Here is a tiny trained network, its code and every weight. The questions are about switching its units off for an input and a target symbol, where a switched-off unit gives its printed mean instead of its output.

import numpy as np


def w(rows, s, z=0):
    codes = np.array(rows[::2]) - 128.0
    scale = np.full(codes.shape[1], s)
    scale[-1] = z or s
    return codes * scale


def f(y):
    return y / 2 * (1 + np.tanh(0.7978845608 * (y + 0.044715 * y**3)))


def softmax(a):
    e = np.exp(a - a.max(-1, keepdims=True))
    return e / e.sum(-1, keepdims=True)


def log_softmax(a):
    a = a - a.max(-1, keepdims=True)
    return a - np.log(np.exp(a).sum(-1, keepdims=True))


def net(x, mask):
    ids = ['βγζηλξστψ'.index(c) for c in x.split()]
    T = len(ids)
    res = E[ids] + P[:T]
    u = 0
    for l in range(3):
        r = res
        for j in range(2):
            rows = slice(3 * j, 3 * j + 3)
            q, k, v = (r @ M[l][rows].T for M in (Q, K, V))
            z = softmax(np.where(np.tri(T) > 0, q @ k.T / 3**0.5, -1e9)) @ v
            o = O[l][rows]
            res = res + np.where(mask[u + j], z, o[:, -1]) @ o[:, :-1]
        u += 2
        y = f(res @ A[l][:, :-1].T + A[l][:, -1])
        res = res + np.where(mask[u : u + 4], y, B[l][:, -1]) @ B[l][:, :-1]
        u += 4
    return log_softmax(res[-1] @ U[:, :-1].T + U[:, -1])


Q, K, V, O, A, B = {}, {}, {}, {}, {}, {}
E = w([
[154,43,161,123],'β',
[131,129,135,22],'γ',
[81,152,46,29],'ζ',
[74,166,251,119],'η',
[93,151,45,213],'λ',
[177,103,215,19],'ξ',
[8,50,128,106],'σ',
[42,123,62,103],'τ',
[96,91,81,187],'ψ',
],0.017)
P = w([
[76,11,152,81],'0',
[96,77,131,123],'1',
[109,106,118,145],'2',
[119,122,118,156],'3',
[126,133,120,168],'4',
[130,141,122,177],'5',
[134,147,125,183],'6',
],0.011)
Q[0] = w([
[201,20,157,165],'0.h0',
[135,118,77,83],'0.h0',
[191,230,162,86],'0.h0',
[243,119,131,124],'0.h1',
[76,92,113,236],'0.h1',
[171,182,2,178],'0.h1',
],0.009)
K[0] = w([
[206,37,99,126],'0.h0',
[102,146,99,106],'0.h0',
[233,154,134,52],'0.h0',
[255,143,58,114],'0.h1',
[62,82,86,253],'0.h1',
[76,148,43,106],'0.h1',
],0.0086)
V[0] = w([
[69,152,104,128],'0.h0',
[80,214,169,139],'0.h0',
[77,93,17,171],'0.h0',
[34,206,30,19],'0.h1',
[148,80,191,226],'0.h1',
[253,86,99,164],'0.h1',
],0.0059)
O[0] = w([
[106,143,113,76,159],'0.h0',
[75,195,108,79,103],'0.h0',
[160,1,88,33,149],'0.h0',
[42,154,200,114,140],'0.h1',
[241,128,20,154,145],'0.h1',
[184,25,140,123,1],'0.h1',
],0.0057,0.0044)
A[0] = w([
[33,106,201,59,120],'0.n0',
[142,137,116,215,57],'0.n1',
[232,79,14,163,2],'0.n2',
[142,28,181,1,3],'0.n3',
],0.0091,0.0047)
B[0] = w([
[176,87,178,158,255],'0.n0',
[129,111,107,83,127],'0.n1',
[100,179,203,118,170],'0.n2',
[164,214,12,134,196],'0.n3',
],0.011,0.0094)
Q[1] = w([
[95,219,151,112],'1.h0',
[211,254,122,60],'1.h0',
[141,47,161,185],'1.h0',
[47,225,65,183],'1.h1',
[173,102,135,199],'1.h1',
[37,58,90,194],'1.h1',
],0.0083)
K[1] = w([
[136,179,186,91],'1.h0',
[144,206,131,105],'1.h0',
[181,102,154,140],'1.h0',
[38,145,102,145],'1.h1',
[188,71,146,221],'1.h1',
[116,2,27,116],'1.h1',
],0.0088)
V[1] = w([
[133,75,200,127],'1.h0',
[246,34,77,41],'1.h0',
[118,131,127,156],'1.h0',
[84,1,162,150],'1.h1',
[174,104,144,45],'1.h1',
[123,77,36,174],'1.h1',
],0.006)
O[1] = w([
[89,3,38,163,248],'1.h0',
[84,6,204,106,128],'1.h0',
[53,113,132,171,129],'1.h0',
[217,184,192,125,192],'1.h1',
[143,34,130,119,136],'1.h1',
[70,145,183,144,45],'1.h1',
],0.0062,0.0015)
A[1] = w([
[185,82,65,110,231],'1.n0',
[120,90,255,147,36],'1.n1',
[195,248,81,208,218],'1.n2',
[75,36,100,219,252],'1.n3',
],0.0093,0.0025)
B[1] = w([
[246,73,44,83,190],'1.n0',
[169,190,255,144,189],'1.n1',
[35,37,214,34,253],'1.n2',
[144,92,84,57,236],'1.n3',
],0.0098,0.0057)
Q[2] = w([
[2,60,58,90],'2.h0',
[184,152,198,123],'2.h0',
[99,164,208,137],'2.h0',
[99,136,85,14],'2.h1',
[168,164,125,78],'2.h1',
[147,255,90,17],'2.h1',
],0.008)
K[2] = w([
[57,113,249,105],'2.h0',
[167,134,126,120],'2.h0',
[146,149,134,146],'2.h0',
[97,97,140,129],'2.h1',
[133,113,156,120],'2.h1',
[116,128,177,140],'2.h1',
],0.016)
V[2] = w([
[224,230,178,149],'2.h0',
[78,108,158,243],'2.h0',
[67,207,150,152],'2.h0',
[88,148,154,139],'2.h1',
[242,239,196,201],'2.h1',
[125,199,95,254],'2.h1',
],0.0062)
O[2] = w([
[48,47,114,254,109],'2.h0',
[212,120,56,149,87],'2.h0',
[210,134,110,183,78],'2.h0',
[97,175,184,173,108],'2.h1',
[205,225,118,105,59],'2.h1',
[126,152,175,139,10],'2.h1',
],0.0082,0.012)
A[2] = w([
[157,246,76,134,74],'2.n0',
[129,87,185,68,36],'2.n1',
[81,149,87,146,174],'2.n2',
[93,212,204,104,2],'2.n3',
],0.012,0.0057)
B[2] = w([
[2,129,194,154,134],'2.n0',
[172,223,90,183,251],'2.n1',
[163,194,75,163,138],'2.n2',
[173,28,83,223,173],'2.n3',
],0.0099,0.017)
U = w([
[129,110,93,76,199],'β',
[88,128,248,93,251],'γ',
[111,198,126,182,69],'ζ',
[154,116,160,182,103],'η',
[87,106,130,148,39],'λ',
[168,183,141,154,129],'ξ',
[148,43,161,124,27],'σ',
[137,179,67,182,10],'τ',
[150,115,83,166,29],'ψ',
],0.013,0.011)

Each question gives the input, a string of symbols that net reads in full, and the target symbol t.
The units are the heads (3 rows each of Q, K, V and O) and the neurons (one row each of A and B). Each row of codes is followed by its name. A weight is (code - 128) times the scale printed after its matrix; where a second scale follows, it is the last column's (O, A, B and U).
mask holds one flag per unit, layer by layer, with each layer's heads first. A switched-off unit (its flag False) gives its mean, the last column of its rows in O or B, instead of its output. The means were averaged over made-up inputs and are rounded, as every weight is.
A unit's drop is (log p(t) with every unit on - log p(t) with that unit switched off) / (log p(t) with every unit on - log p(t) with every unit switched off).
The circuit of an input: a set's keep is (log p(t) with only the set's units on - log p(t) with every unit switched off) / (log p(t) with every unit on - log p(t) with every unit switched off). Starting from the 12 units with the biggest drops (on a tie, the unit counted first), units are removed one at a time, each time the one whose removal leaves the highest keep (on an exact tie, the one counted first), for as long as the keep stays at least 0.8.
circuit, biggest first: the units of the circuit, biggest drop first
k most important neurons: the k neurons with the biggest drops, biggest first
top k neurons in layer l: the k neurons of layer l with the biggest drops, biggest first
which heads matter: for each layer, one digit per head in row order, 1 if its drop is at least 0.15 and else 0, layers parted by /
input ζ η τ, target τ: 3 most important neurons : 1.n2, 0.n3, 2.n2
input ζ σ ξ ξ η η σ, target γ: circuit, biggest first : 0.n3, 1.n1
input τ ζ η ψ ξ γ ζ, target η: which heads matter : 11 / 00 / 01
input ξ λ ζ β ξ ζ, target γ: circuit, biggest first : 0.h1, 0.n3
input λ η ξ τ η β λ, target γ: 4 most important neurons : 1.n2, 0.n0, 2.n3, 1.n0
input ξ η ξ, target η: circuit, biggest first : 0.h0, 2.n3, 1.n1
input τ η τ ζ, target ζ: circuit, biggest first : 1.n1, 2.h1, 2.n0
input λ σ ξ ψ, target β: circuit, biggest first : 1.n3
input ζ ξ β, target β: circuit, biggest first : 0.n0, 0.h1, 2.h0
input ξ β ψ η λ β σ, target σ: circuit, biggest first : 1.n1, 2.h0, 2.n1
input λ γ η ψ ζ γ, target η: 4 most important neurons : 2.n3, 0.n3, 0.n0, 1.n0
input σ ξ λ ξ η γ ξ, target η: circuit, biggest first : 2.n3, 0.h0, 1.n1
input γ η ξ ξ ξ ξ, target ξ: 3 most important neurons : 0.n3, 1.n2, 1.n1
input ξ η γ, target γ: top 3 neurons in layer 1 : 1.n2, 1.n1, 1.n3
input σ β ξ, target β: circuit, biggest first : 1.h1, 0.n3
input ζ τ ξ β τ, target γ: 4 most important neurons : 0.n3, 0.n0, 1.n1, 2.n3
input ζ γ β ξ λ, target β: most important neuron : 0.n3
input ψ ξ β β, target γ: 4 most important neurons : 0.n2, 0.n3, 2.n3, 1.n2
input ψ λ γ η ψ γ σ, target σ: circuit, biggest first : 2.h0, 2.n1, 1.n1
input τ ζ γ ψ ξ γ, target γ: which heads matter : 00 / 11 / 10
input λ ζ β τ γ ξ ζ, target γ: circuit, biggest first : 0.h1
input ζ γ ψ ξ, target β: 3 most important neurons : 0.n3, 0.n0, 1.n1
input γ ξ ξ β, target β: which heads matter : 00 / 01 / 01
input β β ψ ζ ψ, target γ: 2 most important neurons : 0.n2, 0.n3
input ξ λ λ, target γ: top 2 neurons in layer 2 : 2.n1, 2.n3
input ζ η β β τ, target τ: circuit, biggest first : 2.h0, 2.n2
